In the rows, zero is written as 128.
Each row is followed by its class.
[142 135  88 130  88 127 120 136 152 174 139 186 171 120 161 108  72 144
  85 158 108 178 210 122 111 141 103 108 129 176 134 122  99 127 158 147
 179 123 176  77 102 143] : Mula
[180 181 133 132 185 107 122 161 183 121 170 160 125  63 137 120 123 142
 125 155 128 162 200 199 158 140 116  91 143 171 125 147  79 133 134 108
 180 127 124  89  99 106] : fibu
[158 107 143 141 110 138 140 162 175  59 122 145 143 204 112 110  99 113
 150 151 145 104 153 124 103 156 153 162 133 116 152 154 144 136 160 147
 142 149 112 151 140 126] : Teti
[129 135 162 156  92 169 116 110 162  46 142 129 141 114 171 128 148 170
 111 120 137  76 187 119 147 186 113 118  68 200 130 154 116 211 144 154
  72 127 136 152 148  93] : kop
[121 157  90 138 117 153 133 144 136 150 152 181 118  79 161 136  98 138
 104 135 139 151 171 143 177 150 108 106 132 167  99  99 106  98 143 146
 159 138 163  90  68  97] : Mula
[121 136 135 149 146  97 131 122 102 155 114 150 151  79 175 120  87 155
 113 150 142 168 223 159 153 116 123  89 113  90 124 139 119 181 162 159
 134  94 120 107 144 144] : Teti
[136 150 134 179 139 158 155 134 116 156 209 149 146  82 122 127 118 160
 146 170 152 135 195 163 142 116 121  98 150 147 134 131  87  97 163 114
 124  94 155 114 101 108] : voku
[178  75  97 136 127 115 116 102 125 110 120 112 156 167 126 152 130 145
 127 129 159 167 164 138 178 142 102 125 117 173 135 142  97 213 139 173
 152 142 143 130 165 110] : balab
[138 168 127 143  90 120 130 132 138 103 158 134 127  91 104 116 142 140
 112 153 116 158 150 166 147  90 117 113 102 113 131 122  84  93 167 150
 140 108 158 116 108 146] : Teti
[102 131 146 183  95 126  96 106 163  75  82 151  84 132  63 126 151 128
 117 132 131  93  74 167 182 137 157 133 121 153 100 125 105 214 144 134
 129  85 144 136 129  99] : dovok
[158 147 125 142 123 121 107  99 167  60 126 127  79 162 130 129 165  49
 124 144  70 116  49 140 198 142  91 120  88 133 105 153 138 135 131 170
 118 103 178 124  98 137] : Vunar
[169 110 186 136 180  93 137 132 130 134 236 143 135  83 132 104  86 124
 145 167 172 111 145 122 134 165 128 104 132 170 118 148 133 111  94 155
 198 106 125 156  88 108] : Vunar
[136  71 119 147  90 121  98 124 108 127 154 131 147 152 128 148 117 124
 137 155  88 156  96 136 216 145 154 108 110 154  96 144 127 145 147 195
 116 134 142 136 135 126] : dovok
[149 113 174 160 122 142  97 151 172 127  97 119 159 158 144 123 152 167
 119 117 128 132  87 116 208 134 131 127 131 115 109 130 153 116 127 182
 142 149 135 109 135 118] : Vunar
[144 117 121 143 113 138  57 117 154 175 176 153 175 121 150 149 133 134
 132 167  88 131  94 147 163 147 126 108  99 147 128 131 118 141  90 149
 165 101 161 121 125 142] : lonud
[175  79 157 111 141 115  94 132 124 115 101 170 147 162 130 122 104 107
 136 161 126 122 118 108 187 147 167 154 145 152 151 139 136 192 155 141
 146 119 154 135 120  90] : Bisap
[173 113 161 171  79 146 133 122 172  63 139  84 151 174 129 163 158 164
 118 173 151 122 111 132 127 156 104 146 152 187  84 126  96 126 110 161
 107  95 171 148 124  48] : Vunar
[137 104  98 167 139  88 108 155 158 168 112 167 148 117 121  99 107 113
 135 132 174 139 142 123 154 116  94 110 171 136 193  96 119 172  67 138
  61 121 130 113 129 138] : voku
[193  97  99 121 105 139  86 155 121 164 167 106 166 161 169 109  98 138
 146 142  66 129 175 162 137 145 106 112  78 161 167 164 144 163 119 125
 124 187  78 119 136 114] : kop
[150 184  84 147 132 140 125 143 140 148 118 158 156  88 153  99 123 151
 128 144 151 156 168 166 175  97 111 107 149  70 118 126  72 142 161 141
 125 107 153  88 120 123] : kaso
[225 131 140  98 108 122 111 103 148 130 100 130 133 227 102 133 118 122
 133 110  93  99 111 124 200 138 137 131 109 184 129 156  93 157 141 158
 127 153 143 130 113 142] : Teti
[183  67  81 153  77 111 105 185 158 128  76 189  96 178 135  62 115 163
  92 134 165 152 123 152 178 112 161 132  91 151 153 122 147 192 122 156
 179 207 170  89 102  92] : balab
[144 112 113 154 137 155 115 138 123 195 179 163 155  76 135 111  77 174
 129 162 156 164 147 161 171 127 153  81 159 177 146 132  94 108 125 173
 142 104 144 112 151 133] : Mula
[133 133  58 125 143 127 152 121 114 128 164 134 150  60 184 105 122 122
 109 175  85 169 145 162 148 132 143 146 138 106  97 121  98 139 136 166
 112 126 166 115 116 143] : dovok
[148 126  80 153 101 152 131 147 163 115 134 149 106 107 130  66 133 139
  97 156 146  94 114 166 107 133 109 114 125  75 147 129 105 112  91  85
  92 117 143 104 147 104] : lonud
[171  99 138 123 111 184 112 117 183 153 121 105 161 185 153 117  99 158
 163 116 166 125 147 128 209  98 125 154 103 151 137 128 141 186 130 116
 119 150 137 100 171  96] : Bisap
[204 127 155 178 142 119 145 147 145 142 152 131 130 135 164 128 114 159
 103 158 132 117 168 136 163 133 105 114 146 190 111 145 113 148 115 164
  84 112 169 120  78  77] : voku
[175 168 117 161 159 140 188 146 165 156 160 161 110  68 152 130 103  97
 120 153 118 145 200 151 108  78 131 135 126 129 143 122 119 128 139  96
 128 133 148 129 123 101] : fibu
[112  71 141 135  95  99 115 106 138  86 140  98  78 156  99 113  89  96
 142 114 109 113  92 108 203  82 175 139 134 155  89 145 148 154 110 171
 178 163 132 123 102 120] : Vunar
[164 128 134 130 187 131 137 148 123 157 215 133 193  80 106 152  90 172
 134 176 171 173 171 180 148 116 123 103 128 107 132 129 137 103 136 128
 178  89  83 131 147 136] : fibu
[122 136 134 127 131 117 137 153 154 172 162 149 164 123 126 163  98 151
 148 171 112 166 170 151 155 123 126 129 128 154 106 112 120 123 119 111
 190 110 120  88 123 147] : Mula
[122 127 158 151  79  84 108 135 139  92  88 166 144 121  84 144 137  97
 121 126  79 146 136 109 190 114 155 129 112 199 143 107  81 175 152 120
 188 147 149 115 119 114] : kop
[157 144 189 172 171 135  98 114 107 189 197 138 157  38 129 146 125 140
 132 131 149 135 141 137 170 131 118  57 112 187 128 145 102  93 125 126
 163  85 105 152 156 128] : lonud
[138 105 101 114 135 130  93 115 164 140  73 124 139 125 107 119 157 168
 114 144 130 121 104 142 198 166 136 131 159 167  95 121 103 182  99 157
 108 121 167 139 127 130] : Bisap
[131 155 161 169 121 134 120 142 168 106 178 148 120  94 142 106 111  86
 163 152 181 147 169 139 154  99  97 125 127 115 155 129 106 111 170 152
 177 106 132 104 117 142] : lonud
[145  94 197 152  79 108 127 119  93 185  72 149 150 175  94 125 141 130
 129 122 157 132  91 100 216 147 131 124 107 165 138 109 112 150 164 194
 109 135  90 146 134 145] : dovok
[159 137 128 174 163 134 108 162 130 137 169 116 149  85 114 136  75 132
 133 118 114 162 144 116 122  93 121 132 116 159 104 141 127 127 146 160
 158 113 141 130  98 131] : voku
[111 110  99 133 135 108  93 176 153  78  99 177  93 140 131 124  90 104
 148 147 125 168  91 173 147 126 169  92 136 126 111 129 126 178  73 130
 147 125 178  84 117 101] : fibu
[167 104 159 145  28 109 105 129 152  42 171  80 147 154 135 138 153 147
 144 140  98 106 142 143 140 113 119 131  60 183 141 147  87 202 110 151
 125 159 132 138 144  84] : kop
[141 118 168 168 145 106 144 164 131 114 209 127 152 122 118 149  69 125
 138 178 120 171 196 122 151 115 100  99 142 141 142 172 118 151 156 219
 110  69 126 121 120 134] : kaso
[150 158  99 130 126 126 131 138 124  82 169 176 167  66 158 104 103 108
 132 141 190 158 171 125 180  88 144 112 131 174 154 117 102 146 158 156
 117 132 137 136 113 134] : kaso
[171 140 149 130 125 127 147 120 144 131 171 131 187  95  73 164 148 169
 115 156 122 136 145 114 190 120 125 159  86 118 106 108  91 110 165 156
 141 104 157 165 124 154] : Teti
[158 110 124 144  88 122 101 163 163 118  91 154 151 144  70  88 115 124
 130 182 123 107 147 119 247 131 119 149 152 115 109 139  64 161 160 143
  58 138 144 124 106 106] : kaso
[233 139 178 143  86 122  86 122 145 114  78 141 175 181  80 106 151 147
 107 118 113 105 140 118 200  94 108 139  84  87 163 131  88 201 197 163
 141 143 206 135 118 126] : Teti
[138 135 171 164 159 135 112 115 135 127 183 134 174  69 143 161  99 147
  94 154 133 154 188 151 168 145 101 102 154 203 127 134 109 126 154 147
 179  86 118 116 132  74] : Mula
[129 147 182 166 163 133 135 122 156 119 166 115 147 103 115 116  83 134
 125 129 152 142 223 148 158 101 107 111 174 131 145 135 103 127 149 122
 167 106 142 100 132  85] : Teti
[161  98 161  83 124 143  88 141  98 106 110  92 124 197 126  95  94 187
 144  97 161 141  96 156 195 118 129  87 121 177 125 150 119 173  92 149
 124 138 132  66 141 124] : Mula
[172 120 156 165 132  75 158 109 144 133 106 128 157 136 128 117 144 102
 113 150 139 133 150 151 177 124  75 135  98 109 146 119  72 209 108 137
 207 143 147 109 147  94] : balab
[136 127 119 154  95 122 138 150 120 109 132 135 147 119 160 153 103 131
 120 157 140 162 171 128 123 118 123 124 111 117  97 131 147 101 183 139
 122 116 125 130 140 114] : Mumo
[167 139 130 167  95 160  64 158 165 110 152 110 120 127 166 119 144 171
 147 132 138  97  94 186 198  92 143  96 109 106  97 147 148 134 106 157
 144 154 142 121 118 118] : lonud
[192 139  96 134 167 150 120 159 133 102 129 118 153 152 141  88 117  89
 137 142 106 131 148 162 204 156  83  98 126 141 132 164 112 121 134 156
 138 202 137 125 120 151] : balab
[150 139 213 156  97  92  83 136 174  97 113 154 165 181  99  95 152 107
 141 156 145  66 166 120 149 152 105 113 145 172 147 142 100 211 111 115
 161 137 163 146  84  86] : kaso
[120 126  76 130  69 110  95 122 113  50  54 134 154 150 140  81 115 121
 119 124 135 133 154 179 185 109 146  87 114 128 108 126 104 217 156 130
 176 192 187  98 124 143] : Mumo
[149 156  96 155  66 126 117 114 141 123 113 140 147 162 122 140  82 119
  88 136 141 106 116 126 189  91  87  96 117 148 103 121 130 122 101 158
  99 129 126 137 116 153] : balab
[151 104 180 154  74 120  97 129 129 103 109 108 117 118 127  59 120 117
 106 139 113 105 157 125 175 108 125 113 115 156 123 158 109 169 169 177
 159 172 170 140  94  98] : Bisap
[158 120 150 166 138 114 123 147 146 125 204 154 138  93 145 115  94 120
 146 153 126 149 176 130 173 158  98  72  64 142 117 163 125 122 147 157
 186 108 154 123 135 126] : kop
[166 107 162 134 164 130 139 117 142 107 104 144 157 170 106  99  97  84
 139 147 138 117  72 151 171 130 148 118  84 108 142 159 136 172 120 140
 175 121 115 136 179 152] : fibu
[138 124 118 146 105 116 125  91 148 179 179 147  94 104 105 125 136  83
 152 162  66 137 111 176 226 105 149 156 101 159 142 133  84 148 169 140
 142 127  94 107 118 132] : dovok
[158 130 134 173 154 135 133 116 125 127 142 146 167 122 118 118 145 169
 145 162 190 152 157 153 167 101 143 117 160 125 117 122 113 145 176 140
 175  85 200 128 117 135] : voku
[199  95 114 147 137 152 198 138 119 162 156 133  60 122 111  91 122 149
 125 146  95 132 113 143 150 139 177 135 119 157  95 161  77 116 140 127
  82 128 174 122 143  84] : dovok
[115 111 188 153 130  94 150 129 175  55 123 127 112 162 106 139 112 103
 147 106 160  89 100 103 161 147 137 143 143 123 117 128 130 158  95 140
 187 132  95 119 136  87] : Vunar
[147 103 151 141 117 132  69 118 111 185  67 118 149 112  87  50 136 114
 141 150 116 116 109 148 229 117 116 159 100 106 144 117  89 186 149 139
 151 152 136 125 118 126] : kop
[178 112 123 171  96 148 138 115 207 101 119 130 167 157 135  96 143 157
 138 164 168 124 130 171 241 125 146 149 130 134 120 130  94 160 164 163
 182 160 139 106 152 116] : Vunar
[192  92 146 157  99 125 120 138 139 100 104 166 133 129 161 108 101 139
  93 142 133 129 116 108 194 104 172  90 152 166 152 151 116 155 136 166
  72 116 190 127 166  77] : Bisap
[144 132 150 156 131  97  95 151 154 140 181 151 157  69 125 101 100 139
 109 180 114 152 194 141 165  80 153 117 160 185 135 147 113 148 138 135
 142 109 134 121 100 109] : kaso
[121 134 121 167 132 124 116 127 130 131 177 183 114  84 170 164  85 111
 133 136 120 159 207  85 101 142 119  71 138 137 109 149 142 113 163 125
 113  73 179 129 127 107] : Vunar
[151 149 180 147 146  91 142 132 142 130 164 126 124 111 151 131  91 154
 149 147 176 135 210 132 138 110  92  73 177  87  95 155 106 112 133 123
 160  70 146  99 149 117] : Mula
[138 144 166 161 147 102 134 140 111 182 141 123 149 120 125 117 104 156
 135 150 126 183 110 178 151  71 167 107 149 208 142 134 105 113 125 163
 186  96  85  85 114 169] : voku
[135 142 168 150  76 155 175 159 161 171  89 134 129 184 107  79 123 157
 134 165 175  95 144 160 118 125  96 157 157 114 168  98  89 130 110 126
 115 135 114  90 117 112] : Mula
[147 111 103 160  69 119  62 141 169  73 133 120 147 169 138 152 101 135
 159 130 125  94  79 149 168 107 165 112 112 213  83 138 130 180  60 116
 109 151 122 142 118 100] : voku
[184 104 144 187 117  89 117 130 158 119 115 155 117 181 121 102 107 135
 111 147 145 134 187 167 192  87 136  70 171 149 175 173 132 183 156 159
 182 142 145 105 150 123] : balab
[187 158  82 155 122 162 103 154 175  68  95 122 152 109 153 101 135 143
 111 118 164 120 146 137 181  62 150 130 199 195 146 113 117 152  96 142
  56 193 187 157 136 128] : balab
[151 116  71 111 137 124 121 121  88 140 137 160  95 130 183 129 100 137
 172 136 189 144 218 142 151 151 124  95 146 139 124 132 138 171 151 135
 106 120 136 128 107 116] : kop
[149 124 121 175  91 114 134 119 111 164 153 155 120  99 167 121 109 109
 134 174 153 158 199 158 137 119 103  90 110 134 130 135  93 149 169 159
 169 107 146 117 112 126] : lonud
[ 92 124 173 100 108 116  65 133 169 150  92 128 147 147  83 154 147 186
 136 106 107 134  53 132 205 117 141 142 117 113 123 102 105 166  85 118
 156  92 111  64 146 117] : Bisap
[186 176  64 136 157 118 148 139 118 106 149 136 163  78 142 128  79 114
 111 162 110 142 159 162 122  97 118 106 160 103 126 128  92 139 128 133
 100 100 184 128 136 144] : Mumo
[134 133 110 162  80 145  71 106 195  86 105 126  91 131 144 104 124 143
 113 137 159 113 112 178 209  71 139 113 109 161  94 130 166 195 128 144
 148 114 182 122 109 101] : Bisap
[153 125 155 129 132 122  80 128 150 142 101 107 136 121 148 113 124 131
 135 134 143  92 122 143 185 140 115 112 153 165 101 136 132 148  87 118
 115 142 104 146 122  85] : Bisap
[151 112 201 142  81 105  92 135 129  94 120 169 142 179 107 160 168 162
 137 137 176 113 115 159 211 135 131 106  87 145 154 111 115 195 142 115
 189 112 116  90 118  91] : lonud
[127 128 170 125 139  99 152 135 116 127 190 108 155  86 148 133  85 141
 128 152  98 161 183 114 115 100 137 121 120 113 109 144 101 112 114 156
 139 102 153 118 132 136] : Teti
[170 121 131 154  94 142  95 106 148 119 113 140 176 179 124 114  79 107
 119 122 136 131  56 121 137  99 116 117 100 108 165 127 105 162 108 154
 128  86 200 104 185 111] : Mumo
[195 156 169 152 141 138 102 144 150 112 177 129 191 101 121 117  76 126
 127 135 149 157 159 107 209  72 118 111 150 175 149 159  87 111 174 166
 105  98 114 122 149 117] : kaso
[192 154  95 172  88 116 117 117 146 131 171 132 152  96 182 172 125 130
 115 163  79 148 134 148 144  70 142 122 136 104 109 134 119 117 156 164
 144 111 149 135 125 106] : Vunar
[ 94 150 151 168 125 141 113 118 150 109 182 109 119  77 168 123 115 134
 138 139 115 147 220 145 148 119 116 102 145 186 103 142 125 161 154 186
 169 138 171 117  73 126] : Vunar
[171 121 131 100 125 130 106 103 145 109 140 119 205 150 123 133 136 130
 127 138 141 144 116 136 189 156  91 112 102 149 135 134 108 125 145 119
 169 117 106 119 167 129] : Bisap
[129  67  85 207  83 119  96 129 142 172 128 141  90 177 103 170  98  99
 127 156  72 149 111 160 199 104 113  98 137 133 130 148 145 125 136 124
  74  99 104  93 137  71] : voku
[181 120 106 124  94 156  55 120 144 171  97 135 137 180 136 100  83 125
 160 117 152  91 158 126 180 101 146 119 171 183 124 127 127 166 120 103
  95 178 194 133 103  98] : Mumo
[145 161 143 122 121 140 115 158 145  63 169 176 148 126 160 151 120 166
 133 158 158 160 215 162 178 138 117 115 161 170 151 118 102 154 187 148
 154 113 166  73  82 100] : Mula
